Here is a tiny trained network, its code and every weight. The questions are about switching its units off for an input and a class, where a switched-off unit gives its printed mean instead of its output.

import numpy as np


def w(rows, s, z=0):
    codes = np.array(rows[::2]) - 128.0
    scale = np.full(codes.shape[1], s)
    scale[-1] = z or s
    return codes * scale


def norm(h):
    return h / np.sqrt((h * h).mean(-1, keepdims=True) + 1e-5)


def f(y):
    return y / 2 * (1 + np.tanh(0.7978845608 * (y + 0.044715 * y**3)))


def log_softmax(a):
    a = a - a.max(-1, keepdims=True)
    return a - np.log(np.exp(a).sum(-1, keepdims=True))


def net(x, mask):
    res = np.array(x, float).reshape(1, 2) / 4 @ E
    u = 0
    for l in range(3):
        y = f(norm(res) @ A[l][:, :-1].T + A[l][:, -1])
        res = res + np.where(mask[u : u + 9], y, B[l][:, -1]) @ B[l][:, :-1]
        u += 9
    return log_softmax(norm(res)[-1] @ U[:, :-1].T + U[:, -1])


A, B = {}, {}
E = w([
[51,254,191,243,155,114,104],'x0',
[31,49,150,114,190,92,48],'x1',
],0.012)
A[0] = w([
[193,62,90,240,132,6,108,76],'0.n0',
[119,127,148,80,130,157,134,96],'0.n1',
[93,144,41,169,123,83,135,69],'0.n2',
[150,120,131,152,136,117,117,11],'0.n3',
[144,109,95,176,122,66,137,33],'0.n4',
[124,136,157,53,140,179,126,120],'0.n5',
[88,136,147,104,109,177,150,21],'0.n6',
[158,102,125,175,115,98,136,57],'0.n7',
[119,130,148,115,123,156,130,2],'0.n8',
],0.013,0.0071)
B[0] = w([
[117,148,109,112,115,160,139,86],'0.n0',
[136,122,145,161,123,129,124,146],'0.n1',
[141,102,188,123,113,118,145,93],'0.n2',
[160,81,226,47,143,251,142,24],'0.n3',
[132,105,155,56,171,163,102,23],'0.n4',
[154,130,182,196,137,134,111,252],'0.n5',
[126,101,183,58,99,239,142,25],'0.n6',
[75,127,127,57,140,140,102,43],'0.n7',
[118,79,184,56,98,226,136,24],'0.n8',
],0.02,0.0016)
A[1] = w([
[28,35,153,46,178,128,72,17],'1.n0',
[178,153,120,91,132,129,149,78],'1.n1',
[167,192,124,81,99,196,177,78],'1.n2',
[199,156,135,95,75,176,192,46],'1.n3',
[145,114,13,117,121,26,150,165],'1.n4',
[166,170,134,74,97,150,166,36],'1.n5',
[137,137,139,136,120,154,94,75],'1.n6',
[224,1,96,37,114,141,146,29],'1.n7',
[134,104,124,128,121,138,118,3],'1.n8',
],0.022,0.0048)
B[1] = w([
[142,220,3,44,132,247,59,176],'1.n0',
[129,126,114,145,103,166,131,143],'1.n1',
[95,174,61,29,196,170,34,145],'1.n2',
[109,163,53,69,144,178,68,159],'1.n3',
[133,82,121,123,115,133,133,254],'1.n4',
[149,176,67,126,111,227,117,139],'1.n5',
[79,173,141,78,107,92,128,123],'1.n6',
[113,168,230,193,144,7,180,202],'1.n7',
[29,168,138,89,178,113,114,127],'1.n8',
],0.024,0.027)
A[2] = w([
[154,155,136,100,157,76,114,5],'2.n0',
[153,104,165,152,159,175,118,125],'2.n1',
[154,118,169,99,149,53,151,24],'2.n2',
[153,62,137,114,154,108,132,164],'2.n3',
[80,211,224,195,158,98,135,165],'2.n4',
[137,176,179,166,136,95,141,100],'2.n5',
[149,48,136,112,91,102,147,130],'2.n6',
[92,209,154,166,124,97,110,14],'2.n7',
[120,2,159,86,86,154,173,149],'2.n8',
],0.027,0.0025)
B[2] = w([
[120,85,173,219,118,153,140,159],'2.n0',
[62,120,24,90,86,62,171,125],'2.n1',
[196,163,59,107,135,137,70,171],'2.n2',
[85,135,125,98,79,154,136,158],'2.n3',
[195,169,134,237,127,22,164,253],'2.n4',
[88,199,96,214,147,107,111,202],'2.n5',
[93,71,129,100,132,183,158,175],'2.n6',
[153,53,160,143,104,98,156,218],'2.n7',
[17,103,200,126,107,155,252,174],'2.n8',
],0.021,0.023)
U = w([
[175,137,147,224,123,4,149,175],'0',
[131,168,22,59,145,186,34,176],'1',
[41,46,166,70,88,158,219,138],'2',
[198,79,217,7,136,84,96,2],'3',
],0.013,0.0071)

Each question gives the input, the list of numbers given to net, and the class t.
The units are the neurons (one row each of A and B). Each row of codes is followed by its name. A weight is (code - 128) times the scale printed after its matrix; where a second scale follows, it is the last column's (A, B and U).
mask holds one flag per neuron, layer by layer. A switched-off neuron (its flag False) gives its mean, the last column of its row in B, instead of its output. The means were averaged over made-up inputs and are rounded, as every weight is.
A unit's drop is (log p(t) with every unit on - log p(t) with that unit switched off) / (log p(t) with every unit on - log p(t) with every unit switched off).
The circuit of an input: a set's keep is (log p(t) with only the set's units on - log p(t) with every unit switched off) / (log p(t) with every unit on - log p(t) with every unit switched off). Starting from the 12 units with the biggest drops (on a tie, the unit counted first), units are removed one at a time, each time the one whose removal leaves the highest keep (on an exact tie, the one counted first), for as long as the keep stays at least 0.8.
circuit, biggest first: the units of the circuit, biggest drop first
most important unit: the unit with the biggest drop
k most important neurons: the k neurons with the biggest drops, biggest first
k most important neurons of layer l: the k neurons of layer l with the biggest drops, biggest first
drop of u: that unit's drop, to one decimal
input [-3,-3], class 2: most important unit : 1.n0
input [-6,-8], class 1: 2 most important neurons : [1.n3; 1.n2]
input [3,-4], class 1: 2 most important neurons : [0.n5; 1.n7]
input [1,-3], class 2: 2 most important neurons : [1.n7; 1.n0]
input [1,-4], class 1: circuit, biggest first : [1.n7; 2.n4]
input [3,2], class 2: 2 most important neurons of layer 1 : [1.n7; 1.n0]
input [3,3], class 2: 3 most important neurons : [1.n7; 0.n5; 1.n0]
input [-7,8], class 1: 2 most important neurons : [1.n0; 2.n4]
input [-3,2], class 2: 2 most important neurons : [1.n7; 0.n5]
input [5,-6], class 1: 2 most important neurons of layer 1 : [1.n7; 1.n2]
input [-1,1], class 2: drop of 1.n7 : 1.1
input [0,5], class 1: drop of 2.n8 : 0.0
input [1,2], class 2: drop of 1.n7 : 0.7
input [1,1], class 2: most important neuron : [1.n7]
input [1,3], class 2: drop of 1.n7 : 1.0
